Here is a tiny trained network, its code and every weight. The questions are about switching its units off for an input and a class, where a switched-off unit gives its printed mean instead of its output.

import numpy as np


def w(rows, s, z=0):
    codes = np.array(rows[::2]) - 128.0
    scale = np.full(codes.shape[1], s)
    scale[-1] = z or s
    return codes * scale


def f(y):
    return np.maximum(y, 0)


def log_softmax(a):
    a = a - a.max(-1, keepdims=True)
    return a - np.log(np.exp(a).sum(-1, keepdims=True))


def net(x, mask):
    res = np.array(x, float).reshape(1, 7) / 4 @ E
    y = f(res @ A[0][:, :-1].T + A[0][:, -1])
    res = res + np.where(mask, y, B[0][:, -1]) @ B[0][:, :-1]
    return log_softmax(res[-1] @ U[:, :-1].T + U[:, -1])


A, B = {}, {}
E = w([
[87,119,113,149,93,130,107,125,58,145,98,129],'x0',
[89,103,163,110,124,108,117,124,110,173,123,129],'x1',
[31,178,146,230,120,79,190,102,232,66,1,131],'x2',
[91,131,147,114,135,159,128,114,127,150,130,140],'x3',
[99,123,139,141,70,137,136,120,106,165,134,120],'x4',
[143,130,136,124,156,123,100,122,148,114,126,133],'x5',
[64,207,73,212,206,116,84,218,134,235,204,37],'x6',
],0.0095)
A[0] = w([
[153,222,208,189,62,195,113,185,138,116,219,60,1],'N0',
[128,224,100,179,177,103,106,180,125,201,161,82,56],'N1',
[70,205,102,162,203,138,94,171,120,161,166,9,93],'N2',
[31,155,186,221,146,67,201,104,212,86,2,119,171],'N3',
[91,133,95,214,98,69,214,88,179,68,95,150,114],'N4',
[66,210,111,166,125,220,173,132,133,113,117,58,18],'N5',
[242,102,122,18,141,204,107,164,17,172,205,89,166],'N6',
[205,63,184,21,38,149,184,3,104,30,4,239,68],'N7',
],0.0077,0.0042)
B[0] = w([
[119,192,113,160,98,143,140,201,91,106,148,107,156],'N0',
[35,123,73,130,156,71,172,153,184,177,148,130,194],'N1',
[146,69,84,170,233,101,174,117,154,191,177,114,207],'N2',
[149,172,179,37,46,181,43,121,1,80,69,193,244],'N3',
[182,117,151,123,81,150,142,124,100,88,133,152,196],'N4',
[147,160,112,149,101,117,185,152,139,122,120,117,160],'N5',
[216,194,225,99,29,144,45,101,77,38,76,186,236],'N6',
[48,72,98,210,208,52,212,95,164,181,168,39,252],'N7',
],0.0099,0.02)
U = w([
[167,206,156,59,43,180,104,117,75,82,47,215,254],'0',
[34,105,51,194,156,40,254,173,181,209,155,73,2],'1',
],0.0086,0.0034)

Each question gives the input, the list of numbers given to net, and the class t.
The units are the neurons (one row each of A and B). Each row of codes is followed by its name. A weight is (code - 128) times the scale printed after its matrix; where a second scale follows, it is the last column's (A, B and U).
mask holds one flag per neuron, in row order. A switched-off neuron (its flag False) gives its mean, the last column of its row in B, instead of its output. The means were averaged over made-up inputs and are rounded, as every weight is.
A unit's drop is (log p(t) with every unit on - log p(t) with that unit switched off) / (log p(t) with every unit on - log p(t) with every unit switched off).
unit that matters most: the unit with the biggest drop
top k neurons: the k neurons with the biggest drops, biggest first
drop of u: that unit's drop, to one decimal
input [5,-7,7,7,-5,-7,7], class 0: unit that matters most => N3
input [4,4,4,-5,8,-6,4], class 0: top 2 neurons => [N7; N3]
input [0,2,-8,-3,-1,-3,8], class 0: top 2 neurons => [N6; N7]
input [-6,6,7,6,-8,7,-8], class 1: top 2 neurons => [N7; N6]
input [-2,-7,5,-7,1,-8,5], class 0: top 3 neurons => [N3; N7; N4]
input [5,-8,-6,-2,-7,0,7], class 1: top 4 neurons => [N3; N2; N1; N4]
input [-7,3,-8,7,0,2,8], class 0: top 2 neurons => [N6; N7]
input [-4,-3,-6,1,3,-7,-7], class 1: top 2 neurons => [N7; N3]
input [8,-1,8,-7,-6,-7,7], class 0: top 2 neurons => [N3; N7]
input [1,5,5,6,-3,5,4], class 0: top 2 neurons => [N3; N7]
input [0,-4,2,8,5,2,3], class 1: top 2 neurons => [N6; N2]
input [-1,-8,-6,2,-4,-4,-7], class 1: top 2 neurons => [N7; N3]
input [1,7,7,0,-2,5,5], class 0: drop of N6 => 0.0
input [-6,4,1,6,3,-1,-6], class 1: drop of N7 => 0.3
input [-5,4,0,0,4,1,3], class 1: drop of N3 => 0.1
input [-2,1,-2,1,-3,2,-7], class 1: drop of N7 => 0.6
input [3,-7,7,5,2,-7,4], class 0: top neuron => [N3]
